Below are the code and all the weights of a small trained network. Each question names an input and a class and asks about switching units off, where a switched-off unit gives its printed mean instead of its output.

import numpy as np


def w(rows, s, z=0):
    codes = np.array(rows[::2]) - 128.0
    scale = np.full(codes.shape[1], s)
    scale[-1] = z or s
    return codes * scale


def norm(h):
    return h / np.sqrt((h * h).mean(-1, keepdims=True) + 1e-5)


def f(y):
    return y / 2 * (1 + np.tanh(0.7978845608 * (y + 0.044715 * y**3)))


def log_softmax(a):
    a = a - a.max(-1, keepdims=True)
    return a - np.log(np.exp(a).sum(-1, keepdims=True))


def net(x, mask):
    res = np.array(x, float).reshape(1, 4) / 4 @ E
    u = 0
    for l in range(2):
        y = f(norm(res) @ A[l][:, :-1].T + A[l][:, -1])
        res = res + np.where(mask[u : u + 9], y, B[l][:, -1]) @ B[l][:, :-1]
        u += 9
    return log_softmax(norm(res)[-1] @ U[:, :-1].T + U[:, -1])


A, B = {}, {}
E = w([
[70,117,1,227,180],'x0',
[174,189,77,82,217],'x1',
[129,124,125,128,128],'x2',
[194,115,161,186,152],'x3',
],0.0057)
A[0] = w([
[218,195,103,136,193,113],'L0N0',
[83,131,113,130,5,30],'L0N1',
[112,196,123,104,114,104],'L0N2',
[182,111,150,97,167,52],'L0N3',
[173,61,130,92,119,153],'L0N4',
[176,174,204,116,64,252],'L0N5',
[204,163,182,4,171,34],'L0N6',
[110,136,140,195,124,111],'L0N7',
[129,123,180,148,75,105],'L0N8',
],0.011,0.004)
B[0] = w([
[128,40,208,41,209,202],'L0N0',
[67,142,100,54,95,174],'L0N1',
[156,115,70,111,133,137],'L0N2',
[85,139,67,121,100,146],'L0N3',
[61,142,201,162,163,154],'L0N4',
[37,79,110,119,248,254],'L0N5',
[131,219,22,166,35,234],'L0N6',
[155,107,134,129,58,155],'L0N7',
[254,129,173,188,211,171],'L0N8',
],0.0076,0.0077)
A[1] = w([
[88,121,74,10,160,253],'L1N0',
[57,119,88,133,151,142],'L1N1',
[191,98,151,182,92,157],'L1N2',
[111,156,106,113,66,81],'L1N3',
[105,183,170,200,161,115],'L1N4',
[79,91,100,103,31,9],'L1N5',
[101,154,117,148,65,124],'L1N6',
[210,105,179,148,149,230],'L1N7',
[160,116,122,172,99,132],'L1N8',
],0.012,0.0033)
B[1] = w([
[103,126,189,161,47,249],'L1N0',
[157,141,195,128,182,194],'L1N1',
[96,249,75,95,72,142],'L1N2',
[152,105,58,106,142,142],'L1N3',
[218,72,73,67,157,141],'L1N4',
[190,78,103,142,254,152],'L1N5',
[233,151,98,56,129,145],'L1N6',
[201,128,5,80,126,157],'L1N7',
[111,158,87,75,66,133],'L1N8',
],0.0089,0.013)
U = w([
[38,95,230,177,131,137],'0',
[186,33,97,147,197,6],'1',
[111,169,52,149,5,238],'2',
],0.013,0.0012)

Each question gives the input, the list of numbers given to net, and the class t.
The units are the neurons (one row each of A and B). Each row of codes is followed by its name. A weight is (code - 128) times the scale printed after its matrix; where a second scale follows, it is the last column's (A, B and U).
mask holds one flag per neuron, layer by layer. A switched-off neuron (its flag False) gives its mean, the last column of its row in B, instead of its output. The means were averaged over made-up inputs and are rounded, as every weight is.
A unit's drop is (log p(t) with every unit on - log p(t) with that unit switched off) / (log p(t) with every unit on - log p(t) with every unit switched off).
The circuit of an input: a set's keep is (log p(t) with only the set's units on - log p(t) with every unit switched off) / (log p(t) with every unit on - log p(t) with every unit switched off). Starting from the 12 units with the biggest drops (on a tie, the unit counted first), units are removed one at a time, each time the one whose removal leaves the highest keep (on an exact tie, the one counted first), for as long as the keep stays at least 0.8.
circuit, biggest first: the units of the circuit, biggest drop first
k most important neurons: the k neurons with the biggest drops, biggest first
k most important neurons of layer l: the k neurons of layer l with the biggest drops, biggest first
drop of u: that unit's drop, to one decimal
input [-1,-5,8,3], class 1: circuit, biggest first	[L0N8]
input [1,-6,-7,1], class 2: 4 most important neurons of layer 0	[L0N8; L0N5; L0N7; L0N0]
input [7,-7,-4,3], class 2: 3 most important neurons	[L0N5; L1N2; L1N8]
input [-5,5,7,6], class 0: 2 most important neurons of layer 0	[L0N0; L0N5]
input [-6,5,-6,5], class 0: 2 most important neurons	[L0N5; L0N0]
input [-5,-7,-4,2], class 1: 3 most important neurons of layer 1	[L1N0; L1N7; L1N4]
input [2,-3,3,-2], class 1: circuit, biggest first	[L0N5; L1N5]
input [-6,-4,3,3], class 1: 3 most important neurons	[L0N8; L0N5; L1N4]
input [-4,-3,5,3], class 1: 2 most important neurons	[L0N8; L0N5]
input [-8,6,-8,4], class 0: 3 most important neurons	[L0N5; L0N0; L1N7]
input [-5,7,7,6], class 0: 2 most important neurons of layer 0	[L0N0; L0N5]
input [-5,6,2,2], class 0: 3 most important neurons	[L0N0; L0N5; L1N7]
input [-3,3,-6,0], class 2: 2 most important neurons	[L0N6; L0N3]
input [4,-8,3,-7], class 1: most important neuron	[L1N5]
input [-4,1,1,-6], class 2: 2 most important neurons	[L0N6; L0N0]
input [0,-5,-5,1], class 1: 2 most important neurons	[L0N8; L1N0]
input [-2,2,-6,1], class 0: 4 most important neurons	[L0N5; L0N0; L1N1; L1N7]
input [-6,1,8,-4], class 2: 2 most important neurons	[L0N6; L0N0]
input [6,-7,8,-5], class 1: circuit, biggest first	[L1N5; L0N5]
input [-8,2,-8,-4], class 2: circuit, biggest first	[L0N6]
input [-3,-1,-2,3], class 1: 3 most important neurons of layer 0	[L0N8; L0N5; L0N1]
input [3,-6,2,-5], class 1: 2 most important neurons	[L1N5; L0N5]
input [-7,8,-7,0], class 2: 2 most important neurons	[L0N6; L0N3]
input [-4,-4,1,5], class 1: 2 most important neurons of layer 0	[L0N8; L0N5]
input [-8,6,7,-5], class 2: drop of L0N6	3.0
input [7,4,8,-8], class 0: drop of L0N6	1.6
input [8,-4,7,4], class 2: circuit, biggest first	[L0N5]
input [3,7,1,-8], class 0: drop of L0N6	0.2
